Below are the code and all the weights of a small trained network. Each question names an input and a class and asks about switching units off, where a switched-off unit gives its printed mean instead of its output.

import numpy as np


def w(rows, s, z=0):
    codes = np.array(rows[::2]) - 128.0
    scale = np.full(codes.shape[1], s)
    scale[-1] = z or s
    return codes * scale


def f(y):
    return y / 2 * (1 + np.tanh(0.7978845608 * (y + 0.044715 * y**3)))


def log_softmax(a):
    a = a - a.max(-1, keepdims=True)
    return a - np.log(np.exp(a).sum(-1, keepdims=True))


def net(x, mask):
    res = np.array(x, float).reshape(1, 7) / 4 @ E
    y = f(res @ A[0][:, :-1].T + A[0][:, -1])
    res = res + np.where(mask, y, B[0][:, -1]) @ B[0][:, :-1]
    return log_softmax(res[-1] @ U[:, :-1].T + U[:, -1])


A, B = {}, {}
E = w([
[118,121,157,142,232,186,186,88,84],'x0',
[143,193,52,164,128,226,179,18,114],'x1',
[93,197,176,197,111,86,110,161,91],'x2',
[157,203,108,93,68,131,186,158,180],'x3',
[124,152,197,59,106,124,129,81,64],'x4',
[198,116,175,172,104,209,42,198,126],'x5',
[125,155,96,160,150,139,148,254,128],'x6',
],0.0099)
A[0] = w([
[123,109,199,63,89,78,177,66,13,179],'neuron 0',
[168,110,49,164,174,207,168,62,123,162],'neuron 1',
[105,149,192,72,156,87,136,102,79,189],'neuron 2',
[42,146,81,190,195,2,163,136,99,153],'neuron 3',
[150,69,173,66,91,133,17,174,85,187],'neuron 4',
[153,86,56,89,48,107,121,118,182,194],'neuron 5',
[133,133,64,52,114,76,101,170,216,118],'neuron 6',
[125,126,112,143,125,47,161,122,135,207],'neuron 7',
[78,110,75,197,221,133,190,113,158,227],'neuron 8',
[67,125,175,75,160,117,155,70,94,184],'neuron 9',
[130,127,51,137,166,215,209,136,80,146],'neuron 10',
[105,213,93,196,117,94,155,124,172,152],'neuron 11',
[121,173,166,80,19,103,86,201,173,253],'neuron 12',
[140,129,93,138,30,138,104,20,106,173],'neuron 13',
],0.0085,0.0048)
B[0] = w([
[73,199,221,120,228,126,209,44,184,244],'neuron 0',
[189,87,70,102,76,244,112,104,57,240],'neuron 1',
[57,141,243,104,210,86,141,63,126,207],'neuron 2',
[33,98,122,103,96,67,38,190,63,222],'neuron 3',
[185,73,190,223,204,124,93,143,206,237],'neuron 4',
[181,117,44,128,137,68,168,65,210,195],'neuron 5',
[189,80,107,44,111,53,178,145,171,189],'neuron 6',
[75,128,75,26,84,65,140,131,97,179],'neuron 7',
[96,83,36,42,119,168,20,173,8,229],'neuron 8',
[58,125,155,68,195,166,181,2,74,221],'neuron 9',
[207,130,135,43,148,201,106,141,65,221],'neuron 10',
[109,199,91,124,57,110,127,172,37,191],'neuron 11',
[164,184,175,156,126,64,193,199,184,250],'neuron 12',
[73,149,111,202,23,200,143,26,200,220],'neuron 13',
],0.0079,0.012)
U = w([
[211,59,74,100,155,254,98,118,41,32],'0',
[48,127,237,110,213,109,187,35,99,10],'1',
[181,62,236,243,161,138,19,196,157,254],'2',
[88,120,44,193,18,221,110,40,134,36],'3',
[23,30,59,121,116,77,46,166,37,71],'4',
[167,70,76,100,100,39,184,131,194,174],'5',
[127,235,130,172,62,119,168,200,83,89],'6',
],0.0091,0.0026)

Each question gives the input, the list of numbers given to net, and the class t.
The units are the neurons (one row each of A and B). Each row of codes is followed by its name. A weight is (code - 128) times the scale printed after its matrix; where a second scale follows, it is the last column's (A, B and U).
mask holds one flag per neuron, in row order. A switched-off neuron (its flag False) gives its mean, the last column of its row in B, instead of its output. The means were averaged over made-up inputs and are rounded, as every weight is.
A unit's drop is (log p(t) with every unit on - log p(t) with that unit switched off) / (log p(t) with every unit on - log p(t) with every unit switched off).
The circuit of an input: a set's keep is (log p(t) with only the set's units on - log p(t) with every unit switched off) / (log p(t) with every unit on - log p(t) with every unit switched off). Starting from the 12 units with the biggest drops (on a tie, the unit counted first), units are removed one at a time, each time the one whose removal leaves the highest keep (on an exact tie, the one counted first), for as long as the keep stays at least 0.8.
circuit, biggest first: the units of the circuit, biggest drop first
top k neurons: the k neurons with the biggest drops, biggest first
drop when u is switched off: that unit's drop, to one decimal
input [-8,-7,8,1,2,-5,5], class 5: circuit, biggest first : (neuron 6)
input [-7,4,-4,6,-3,5,-7], class 5: top 2 neurons : (neuron 5; neuron 6)
input [4,-3,-6,6,-1,-6,1], class 4: top 2 neurons : (neuron 8; neuron 12)
input [5,7,8,-5,1,-5,0], class 4: top 2 neurons : (neuron 8; neuron 3)
input [-4,3,1,6,1,-4,1], class 5: top 2 neurons : (neuron 5; neuron 6)
input [5,-3,6,-4,-5,-8,-5], class 4: top 2 neurons : (neuron 3; neuron 8)
input [-7,-6,-2,-8,-6,-2,-6], class 5: top 2 neurons : (neuron 5; neuron 6)
input [6,2,6,0,3,5,3], class 0: top 2 neurons : (neuron 0; neuron 12)
input [1,7,2,-3,-8,-3,8], class 0: top 2 neurons : (neuron 10; neuron 1)
input [-3,1,-5,1,-6,-7,-4], class 3: top 2 neurons : (neuron 13; neuron 12)
input [7,6,3,-3,-2,-6,7], class 0: top 2 neurons : (neuron 10; neuron 1)
input [-4,-5,2,5,8,5,-3], class 2: top 2 neurons : (neuron 4; neuron 9)
input [-8,5,-8,-3,5,6,1], class 3: drop when neuron 13 is switched off : 0.9
input [-1,1,-3,-1,-8,-2,7], class 4: circuit, biggest first : (neuron 8)
input [1,-3,-1,6,4,-1,7], class 5: drop when neuron 4 is switched off : -0.2
input [-3,3,-2,6,6,3,1], class 5: drop when neuron 8 is switched off : 0.1
